Here is a tiny trained network, its code and every weight. The questions are about switching its units off for an input and a target symbol, where a switched-off unit gives its printed mean instead of its output.

import numpy as np


def w(rows, s, z=0):
    codes = np.array(rows[::2]) - 128.0
    scale = np.full(codes.shape[1], s)
    scale[-1] = z or s
    return codes * scale


def norm(h):
    return h / np.sqrt((h * h).mean(-1, keepdims=True) + 1e-5)


def f(y):
    return y / 2 * (1 + np.tanh(0.7978845608 * (y + 0.044715 * y**3)))


def softmax(a):
    e = np.exp(a - a.max(-1, keepdims=True))
    return e / e.sum(-1, keepdims=True)


def log_softmax(a):
    a = a - a.max(-1, keepdims=True)
    return a - np.log(np.exp(a).sum(-1, keepdims=True))


def net(x, mask):
    ids = ['ΔΣΨΩβθλμτ'.index(c) for c in x.split()]
    T = len(ids)
    res = E[ids] + P[:T]
    q, k, v = (norm(res) @ M[0].T for M in (Q, K, V))
    z = softmax(np.where(np.tri(T) > 0, q @ k.T / 4**0.5, -1e9)) @ v
    res = res + np.where(mask[0], z, O[0][:, -1]) @ O[0][:, :-1]
    y = f(norm(res) @ A[0][:, :-1].T + A[0][:, -1])
    res = res + np.where(mask[1:9], y, B[0][:, -1]) @ B[0][:, :-1]
    return log_softmax(norm(res)[-1] @ U[:, :-1].T + U[:, -1])


Q, K, V, O, A, B = {}, {}, {}, {}, {}, {}
E = w([
[56,137,21,118,158,228,123],'Δ',
[136,59,131,178,120,175,155],'Σ',
[181,136,223,146,164,206,199],'Ψ',
[200,129,144,87,172,126,28],'Ω',
[152,87,175,209,84,70,102],'β',
[160,92,92,166,44,132,161],'θ',
[249,103,66,76,100,91,145],'λ',
[172,136,155,124,123,169,37],'μ',
[133,17,154,138,205,132,129],'τ',
],0.016)
P = w([
[81,126,194,35,125,146,171],'0',
[165,112,153,119,125,187,179],'1',
[161,84,112,116,96,195,134],'2',
[163,50,77,141,74,198,124],'3',
[178,104,91,191,112,174,143],'4',
[211,102,62,218,141,187,131],'5',
[215,133,51,254,157,159,129],'6',
],0.009)
Q[0] = w([
[105,94,134,123,92,185,119],'h0',
[85,65,188,2,56,117,133],'h0',
[79,94,178,104,116,142,118],'h0',
[145,74,103,103,151,168,110],'h0',
],0.0092)
K[0] = w([
[144,78,197,46,90,89,94],'h0',
[51,250,254,51,144,127,241],'h0',
[100,170,134,47,96,97,156],'h0',
[108,71,179,124,58,154,118],'h0',
],0.0061)
V[0] = w([
[123,150,62,124,105,112,250],'h0',
[50,177,119,169,149,227,99],'h0',
[191,231,97,99,116,196,116],'h0',
[136,57,90,96,245,150,152],'h0',
],0.018)
O[0] = w([
[132,160,22,120,70,118,249,58],'h0',
[35,177,198,125,153,239,143,1],'h0',
[161,151,131,27,79,213,121,118],'h0',
[208,49,118,172,219,226,167,230],'h0',
],0.011,0.0083)
A[0] = w([
[188,191,171,79,6,107,106,151],'n0',
[163,139,152,121,123,56,227,102],'n1',
[53,170,122,184,91,99,213,83],'n2',
[59,125,150,198,138,112,97,255],'n3',
[94,211,79,107,236,173,132,99],'n4',
[202,88,181,209,41,122,111,141],'n5',
[227,191,248,121,106,53,193,148],'n6',
[174,159,54,201,116,199,89,100],'n7',
],0.017,0.0047)
B[0] = w([
[130,170,139,5,147,157,95,177],'n0',
[67,89,137,184,171,121,198,166],'n1',
[47,103,142,86,148,184,71,138],'n2',
[124,219,76,166,116,152,95,162],'n3',
[199,157,105,165,99,56,101,134],'n4',
[112,166,133,98,219,75,140,254],'n5',
[152,192,170,133,83,111,176,158],'n6',
[94,150,110,58,171,149,91,211],'n7',
],0.023,0.015)
U = w([
[106,142,49,165,114,226,121,58],'Δ',
[96,87,99,206,197,143,120,124],'Σ',
[145,164,166,139,147,187,190,37],'Ψ',
[153,123,181,95,128,113,37,25],'Ω',
[90,167,149,173,104,12,81,3],'β',
[87,106,76,78,113,91,170,226],'θ',
[202,83,98,101,112,99,165,233],'λ',
[32,135,179,103,112,138,76,159],'μ',
[152,32,149,205,169,111,95,151],'τ',
],0.011,0.0033)

Each question gives the input, a string of symbols that net reads in full, and the target symbol t.
The units are the heads (4 rows each of Q, K, V and O) and the neurons (one row each of A and B). Each row of codes is followed by its name. A weight is (code - 128) times the scale printed after its matrix; where a second scale follows, it is the last column's (O, A, B and U).
mask holds one flag per unit, heads first, then neurons. A switched-off unit (its flag False) gives its mean, the last column of its rows in O or B, instead of its output. The means were averaged over made-up inputs and are rounded, as every weight is.
A unit's drop is (log p(t) with every unit on - log p(t) with that unit switched off) / (log p(t) with every unit on - log p(t) with every unit switched off).
The circuit of an input: a set's keep is (log p(t) with only the set's units on - log p(t) with every unit switched off) / (log p(t) with every unit on - log p(t) with every unit switched off). Starting from all 9 units, units are removed one at a time, each time the one whose removal leaves the highest keep (on an exact tie, the one counted first), for as long as the keep stays at least 0.8.
circuit, biggest first: the units of the circuit, biggest drop first
top k neurons: the k neurons with the biggest drops, biggest first
drop of u: that unit's drop, to one decimal
input θ λ τ μ μ Ψ λ, target Ω: circuit, biggest first => [h0]
input τ θ τ λ, target Σ: circuit, biggest first => [h0, n0]
input Δ Δ Σ λ, target Δ: circuit, biggest first => [h0, n5]
input Ψ μ Ψ Δ, target Ω: top 2 neurons => [n4, n1]
input μ Ψ λ Σ Ω β, target β: circuit, biggest first => [h0, n0, n6]
input θ λ Ψ, target θ: top 2 neurons => [n1, n0]
input Ω Δ Ω Ψ μ Ψ, target Ω: circuit, biggest first => [h0, n1]
input Ψ λ Σ θ λ θ θ, target θ: top 2 neurons => [n1, n3]
input β τ μ, target β: circuit, biggest first => [h0, n7]
input τ β τ, target τ: top 2 neurons => [n7, n0]
input θ θ μ θ, target μ: top 2 neurons => [n0, n2]
input λ θ β, target θ: top 2 neurons => [n0, n1]
input λ λ Ω, target λ: drop of n5 => 0.0
input β Δ θ, target β: circuit, biggest first => [h0]
input τ Δ τ, target τ: drop of n3 => -0.1
input Ψ Ψ Δ, target Δ: drop of h0 => 0.6
